Below are the code and all the weights of a small trained network. Each question names an input and a target symbol and asks about switching units off, where a switched-off unit gives its printed mean instead of its output.

import numpy as np


def w(rows, s, z=0):
    codes = np.array(rows[::2]) - 128.0
    scale = np.full(codes.shape[1], s)
    scale[-1] = z or s
    return codes * scale


def f(y):
    return y / 2 * (1 + np.tanh(0.7978845608 * (y + 0.044715 * y**3)))


def softmax(a):
    e = np.exp(a - a.max(-1, keepdims=True))
    return e / e.sum(-1, keepdims=True)


def log_softmax(a):
    a = a - a.max(-1, keepdims=True)
    return a - np.log(np.exp(a).sum(-1, keepdims=True))


def net(x, mask):
    ids = ['αβγδεζηθλμξπτφω'.index(c) for c in x.split()]
    T = len(ids)
    res = E[ids] + P[:T]
    u = 0
    for l in range(2):
        r = res
        for j in range(3):
            rows = slice(2 * j, 2 * j + 2)
            q, k, v = (r @ M[l][rows].T for M in (Q, K, V))
            z = softmax(np.where(np.tri(T) > 0, q @ k.T / 2**0.5, -1e9)) @ v
            o = O[l][rows]
            res = res + np.where(mask[u + j], z, o[:, -1]) @ o[:, :-1]
        u += 3
        y = f(res @ A[l][:, :-1].T + A[l][:, -1])
        res = res + np.where(mask[u : u + 4], y, B[l][:, -1]) @ B[l][:, :-1]
        u += 4
    return log_softmax(res[-1] @ U[:, :-1].T + U[:, -1])


Q, K, V, O, A, B = {}, {}, {}, {}, {}, {}
E = w([
[209,74,93,113],'α',
[112,145,147,151],'β',
[102,104,55,117],'γ',
[59,248,103,101],'δ',
[206,102,206,173],'ε',
[111,70,52,220],'ζ',
[66,144,216,104],'η',
[209,28,183,80],'θ',
[3,118,123,200],'λ',
[88,173,163,156],'μ',
[120,122,171,98],'ξ',
[93,140,76,137],'π',
[133,229,105,99],'τ',
[200,136,123,60],'φ',
[165,3,121,192],'ω',
],0.016)
P = w([
[153,137,135,182],'0',
[162,134,143,189],'1',
[172,141,164,187],'2',
[172,140,180,200],'3',
[163,152,196,211],'4',
[166,145,202,209],'5',
[172,142,202,216],'6',
[173,150,220,218],'7',
[170,149,230,218],'8',
[172,147,228,211],'9',
[160,150,246,235],'10',
[172,151,247,214],'11',
[172,164,251,215],'12',
[172,142,253,190],'13',
],0.0029)
Q[0] = w([
[96,73,197,40],'L0H0',
[221,175,146,192],'L0H0',
[38,186,153,76],'L0H1',
[206,255,152,132],'L0H1',
[141,143,69,72],'L0H2',
[163,147,173,122],'L0H2',
],0.032)
K[0] = w([
[129,14,236,146],'L0H0',
[210,233,102,141],'L0H0',
[41,211,121,71],'L0H1',
[247,252,118,94],'L0H1',
[150,196,49,93],'L0H2',
[169,106,141,114],'L0H2',
],0.027)
V[0] = w([
[171,194,70,161],'L0H0',
[227,135,98,168],'L0H0',
[33,2,160,55],'L0H1',
[203,183,159,247],'L0H1',
[103,64,91,47],'L0H2',
[200,52,133,190],'L0H2',
],0.0091)
O[0] = w([
[85,75,197,84,90],'L0H0',
[101,12,107,85,68],'L0H0',
[195,217,28,237,147],'L0H1',
[48,1,153,62,254],'L0H1',
[160,216,192,162,1],'L0H2',
[233,81,47,203,230],'L0H2',
],0.0064,0.0027)
A[0] = w([
[228,92,183,183,37],'L0N0',
[216,51,171,111,45],'L0N1',
[152,205,2,62,251],'L0N2',
[150,17,146,193,80],'L0N3',
],0.0097,0.0021)
B[0] = w([
[55,136,215,110,199],'L0N0',
[81,245,50,116,255],'L0N1',
[34,69,197,14,144],'L0N2',
[255,169,205,191,247],'L0N3',
],0.0086,0.007)
Q[1] = w([
[189,118,251,188],'L1H0',
[119,158,189,96],'L1H0',
[238,247,226,41],'L1H1',
[116,130,142,120],'L1H1',
[57,163,36,144],'L1H2',
[104,127,217,191],'L1H2',
],0.028)
K[1] = w([
[135,43,225,141],'L1H0',
[194,104,149,121],'L1H0',
[210,4,119,94],'L1H1',
[95,124,171,130],'L1H1',
[77,141,36,130],'L1H2',
[103,131,201,188],'L1H2',
],0.033)
V[1] = w([
[148,23,86,141],'L1H0',
[50,225,137,135],'L1H0',
[153,96,131,115],'L1H1',
[101,191,117,116],'L1H1',
[136,149,209,204],'L1H2',
[253,41,43,114],'L1H2',
],0.0051)
O[1] = w([
[57,146,149,106,39],'L1H0',
[184,156,94,168,197],'L1H0',
[140,144,177,117,102],'L1H1',
[163,133,79,151,157],'L1H1',
[167,77,193,252,253],'L1H2',
[131,192,166,158,10],'L1H2',
],0.0046,0.0068)
A[1] = w([
[129,78,103,120,255],'L1N0',
[143,194,230,53,56],'L1N1',
[164,251,171,81,44],'L1N2',
[93,241,243,122,174],'L1N3',
],0.016,0.0082)
B[1] = w([
[74,58,145,87,167],'L1N0',
[179,117,247,187,204],'L1N1',
[1,136,167,215,201],'L1N2',
[149,161,34,37,255],'L1N3',
],0.015,0.014)
U = w([
[43,65,83,48,145],'α',
[97,66,125,102,164],'β',
[62,85,11,254,147],'γ',
[222,30,173,197,206],'δ',
[162,125,141,78,216],'ε',
[179,129,88,104,225],'ζ',
[124,137,136,125,102],'η',
[113,187,139,48,151],'θ',
[180,90,209,76,151],'λ',
[43,127,234,148,60],'μ',
[215,168,63,160,140],'ξ',
[129,130,104,84,200],'π',
[195,180,210,169,54],'τ',
[52,193,35,90,45],'φ',
[82,232,113,182,2],'ω',
],0.0079,0.009)

Each question gives the input, a string of symbols that net reads in full, and the target symbol t.
The units are the heads (2 rows each of Q, K, V and O) and the neurons (one row each of A and B). Each row of codes is followed by its name. A weight is (code - 128) times the scale printed after its matrix; where a second scale follows, it is the last column's (O, A, B and U).
mask holds one flag per unit, layer by layer, with each layer's heads first. A switched-off unit (its flag False) gives its mean, the last column of its rows in O or B, instead of its output. The means were averaged over made-up inputs and are rounded, as every weight is.
A unit's drop is (log p(t) with every unit on - log p(t) with that unit switched off) / (log p(t) with every unit on - log p(t) with every unit switched off).
The circuit of an input: a set's keep is (log p(t) with only the set's units on - log p(t) with every unit switched off) / (log p(t) with every unit on - log p(t) with every unit switched off). Starting from the 12 units with the biggest drops (on a tie, the unit counted first), units are removed one at a time, each time the one whose removal leaves the highest keep (on an exact tie, the one counted first), for as long as the keep stays at least 0.8.
circuit, biggest first: the units of the circuit, biggest drop first
unit that matters most: the unit with the biggest drop
k most important neurons: the k neurons with the biggest drops, biggest first
top k neurons in layer l: the k neurons of layer l with the biggest drops, biggest first
which heads matter: for each layer, one digit per head in row order, 1 if its drop is at least 0.15 and else 0, layers parted by /
input ζ η φ μ μ β λ η λ τ, target λ: which heads matter -> 110 / 000
input λ φ θ π μ π λ β α τ μ, target λ: circuit, biggest first -> L0H1, L1N2
input λ ε φ η ξ φ φ α θ λ ε γ α, target δ: 2 most important neurons -> L0N3, L1N3
input φ λ μ θ η λ θ ω φ λ ξ ξ, target ξ: circuit, biggest first -> L0H2, L1H2, L0N3, L1N3
input φ λ ω φ ε μ φ, target μ: 2 most important neurons -> L0N1, L1N2
input ζ λ ξ, target θ: 3 most important neurons -> L1N3, L0N1, L0N3
input λ θ ε ε ξ λ ε φ β ξ, target δ: 4 most important neurons -> L0N1, L1N3, L0N0, L0N3
input δ ε η η, target δ: 4 most important neurons -> L0N3, L0N0, L1N3, L0N1
input λ φ γ ξ δ τ τ λ φ λ λ β φ ξ, target λ: 3 most important neurons -> L1N1, L1N2, L0N1
input β π δ β τ, target λ: circuit, biggest first -> L1N1, L0N1, L0H1, L1N3
input φ μ λ φ φ β π μ θ ω γ β, target ξ: 2 most important neurons -> L0N3, L1N3
input γ μ λ φ μ ξ μ μ α β ζ φ η, target θ: circuit, biggest first -> L1N3, L1N1
input θ φ φ ξ φ β η λ θ β μ, target ζ: unit that matters most -> L0H2
input λ φ φ δ μ λ δ ω λ θ λ θ φ α, target ξ: unit that matters most -> L0N3
input λ δ ε γ η β, target δ: 2 most important neurons -> L0N1, L0N0
input γ δ ω ξ, target ξ: circuit, biggest first -> L0H2, L0N3, L1H2, L1N3
input λ λ μ, target α: circuit, biggest first -> L0N3, L1N1, L0H1
input μ α λ φ φ λ α λ μ α λ α, target ω: 4 most important neurons -> L0N1, L1N2, L0N3, L1N3
input φ λ μ, target α: which heads matter -> 101 / 000
input λ ω λ ξ λ φ λ ε φ λ μ λ φ η, target δ: unit that matters most -> L0N1
input λ α λ λ ε φ τ λ π ω λ β, target ξ: circuit, biggest first -> L0N3, L0H2, L1N3, L1H2
input ζ π λ ε ε ζ, target δ: 3 most important neurons -> L0N3, L1N3, L1N2
input φ φ ω λ λ φ γ π λ α, target ξ: top 2 neurons in layer 0 -> L0N3, L0N0
